Here is a tiny trained network, its code and every weight. The questions are about switching its units off for an input and a class, where a switched-off unit gives its printed mean instead of its output.

import numpy as np


def w(rows, s, z=0):
    codes = np.array(rows[::2]) - 128.0
    scale = np.full(codes.shape[1], s)
    scale[-1] = z or s
    return codes * scale


def f(y):
    return y / 2 * (1 + np.tanh(0.7978845608 * (y + 0.044715 * y**3)))


def log_softmax(a):
    a = a - a.max(-1, keepdims=True)
    return a - np.log(np.exp(a).sum(-1, keepdims=True))


def net(x, mask):
    res = np.array(x, float).reshape(1, 6) / 4 @ E
    y = f(res @ A[0][:, :-1].T + A[0][:, -1])
    res = res + np.where(mask, y, B[0][:, -1]) @ B[0][:, :-1]
    return log_softmax(res[-1] @ U[:, :-1].T + U[:, -1])


A, B = {}, {}
E = w([
[124,41,79,138,88,95,110,113,2],'x0',
[214,187,47,38,226,87,104,83,82],'x1',
[134,149,181,223,109,78,179,74,73],'x2',
[213,123,63,171,150,134,119,217,139],'x3',
[22,139,114,179,160,52,160,230,93],'x4',
[106,36,144,112,215,158,220,54,142],'x5',
],0.0077)
A[0] = w([
[101,166,137,85,123,183,116,140,255,216],'n1',
[106,157,124,150,160,95,131,159,113,213],'n2',
[147,161,165,139,118,160,133,109,181,41],'n3',
[39,93,149,132,94,135,150,72,85,193],'n4',
[207,167,141,43,133,152,91,43,114,155],'n5',
[145,174,148,86,176,120,121,147,187,34],'n6',
[109,183,153,179,179,24,208,72,63,226],'n7',
[173,96,72,114,164,126,128,123,76,230],'n8',
[104,115,146,155,89,104,95,140,74,107],'n9',
[117,187,158,190,36,74,60,165,87,150],'n10',
[171,156,82,109,101,130,96,125,120,2],'n11',
[189,159,139,71,136,126,69,41,136,167],'n12',
[146,172,89,150,155,89,134,138,81,109],'n13',
[157,166,128,67,140,124,94,83,145,44],'n14',
[155,112,214,211,58,176,193,90,186,150],'n15',
[158,61,98,104,135,160,149,79,78,152],'n16',
[57,135,129,181,125,81,180,128,127,192],'n17',
[178,123,162,157,163,168,139,157,184,63],'n18',
[103,158,143,72,140,184,103,142,245,93],'n19',
[198,196,104,142,139,132,76,165,160,173],'n20',
[198,108,139,103,123,181,138,38,95,159],'n21',
[127,184,127,159,141,60,172,120,81,231],'n22',
[79,65,193,139,148,145,185,137,155,97],'n23',
[106,132,207,165,89,152,121,102,179,193],'n24',
[67,79,176,139,148,158,217,81,176,230],'n25',
[82,99,144,180,86,91,108,181,132,117],'n26',
[73,128,164,133,102,122,101,124,84,173],'n27',
],0.0098,0.0032)
B[0] = w([
[131,147,174,164,86,167,209,132,197,237],'n1',
[151,101,166,126,119,160,135,124,138,173],'n2',
[172,169,85,134,138,166,133,129,188,166],'n3',
[60,130,153,98,78,71,98,192,69,218],'n4',
[146,186,29,72,232,124,118,82,112,252],'n5',
[113,143,201,162,67,114,139,179,138,180],'n6',
[33,145,157,48,223,126,189,54,103,251],'n7',
[166,79,143,128,98,152,96,153,153,199],'n8',
[123,129,146,113,94,102,88,196,118,173],'n9',
[2,152,176,91,103,39,94,148,47,232],'n10',
[168,123,89,137,172,170,147,76,153,167],'n11',
[132,175,32,91,195,151,164,116,111,236],'n12',
[122,86,161,122,146,155,156,68,94,176],'n13',
[153,183,96,120,124,159,125,170,150,190],'n14',
[162,60,174,213,92,232,155,137,218,239],'n15',
[100,49,175,151,90,141,112,138,86,185],'n16',
[139,113,141,100,184,156,150,108,100,210],'n17',
[162,145,114,120,106,135,82,191,136,166],'n18',
[142,125,197,170,80,142,194,154,181,218],'n19',
[57,134,168,90,168,77,100,139,77,226],'n20',
[150,76,108,95,171,149,73,138,103,210],'n21',
[83,102,172,104,142,156,164,77,93,204],'n22',
[125,155,105,75,195,164,177,89,127,200],'n23',
[123,74,183,159,105,182,195,106,142,210],'n24',
[118,166,132,54,200,159,205,64,117,239],'n25',
[108,167,124,64,147,109,115,140,121,194],'n26',
[67,121,159,94,112,77,89,170,69,178],'n27',
],0.0091,0.011)
U = w([
[223,55,80,161,127,161,49,129,126,112],'0',
[186,181,102,130,162,165,169,98,196,131],'1',
[172,170,19,254,48,39,161,9,99,1],'2',
[128,112,180,164,49,97,86,187,131,124],'3',
[92,177,104,86,163,70,84,111,39,122],'4',
[123,190,105,157,94,67,136,114,116,51],'5',
[96,78,185,125,132,135,158,79,97,170],'6',
],0.011,0.0093)

Each question gives the input, the list of numbers given to net, and the class t.
The units are the neurons (one row each of A and B). Each row of codes is followed by its name. A weight is (code - 128) times the scale printed after its matrix; where a second scale follows, it is the last column's (A, B and U).
mask holds one flag per neuron, in row order. A switched-off neuron (its flag False) gives its mean, the last column of its row in B, instead of its output. The means were averaged over made-up inputs and are rounded, as every weight is.
A unit's drop is (log p(t) with every unit on - log p(t) with that unit switched off) / (log p(t) with every unit on - log p(t) with every unit switched off).
The circuit of an input: a set's keep is (log p(t) with only the set's units on - log p(t) with every unit switched off) / (log p(t) with every unit on - log p(t) with every unit switched off). Starting from the 12 units with the biggest drops (on a tie, the unit counted first), units are removed one at a time, each time the one whose removal leaves the highest keep (on an exact tie, the one counted first), for as long as the keep stays at least 0.8.
units of the circuit, in order: the units of the circuit, biggest drop first
most important unit: the unit with the biggest drop
k most important neurons: the k neurons with the biggest drops, biggest first
drop of u: that unit's drop, to one decimal
input [7,-3,-5,-1,-4,-1], class 0: units of the circuit, in order => (n7; n10; n25)
input [-5,2,-5,-7,6,-1], class 1: units of the circuit, in order => (n10)
input [3,8,-6,8,6,0], class 0: units of the circuit, in order => (n8; n7)
input [4,-4,-4,5,-8,-5], class 0: units of the circuit, in order => (n7; n25)
input [2,-3,-4,1,-2,-8], class 4: 2 most important neurons => (n15; n10)
input [-1,4,-1,-2,-4,7], class 1: 2 most important neurons => (n10; n20)
input [2,-8,-3,-1,6,-4], class 4: 2 most important neurons => (n26; n10)
input [4,1,3,-1,1,0], class 4: 4 most important neurons => (n15; n24; n1; n19)
input [2,2,-3,5,2,8], class 0: 2 most important neurons => (n7; n10)
input [0,-6,-6,3,8,-2], class 4: 2 most important neurons => (n15; n26)
input [1,-1,0,0,-1,-3], class 4: 4 most important neurons => (n15; n19; n1; n6)
input [6,2,7,8,-8,-2], class 0: 2 most important neurons => (n8; n7)
input [-1,-6,0,-8,8,-6], class 4: 2 most important neurons => (n10; n26)
input [2,-5,5,-1,-7,-5], class 3: most important unit => n7
input [-1,-4,2,6,-5,-2], class 3: drop of n25 => 0.1
input [2,2,-1,1,-4,5], class 0: drop of n10 => 0.1
input [-4,-2,5,8,7,-1], class 4: drop of n10 => 0.6
input [-6,0,-5,7,0,4], class 3: drop of n5 => 0.3
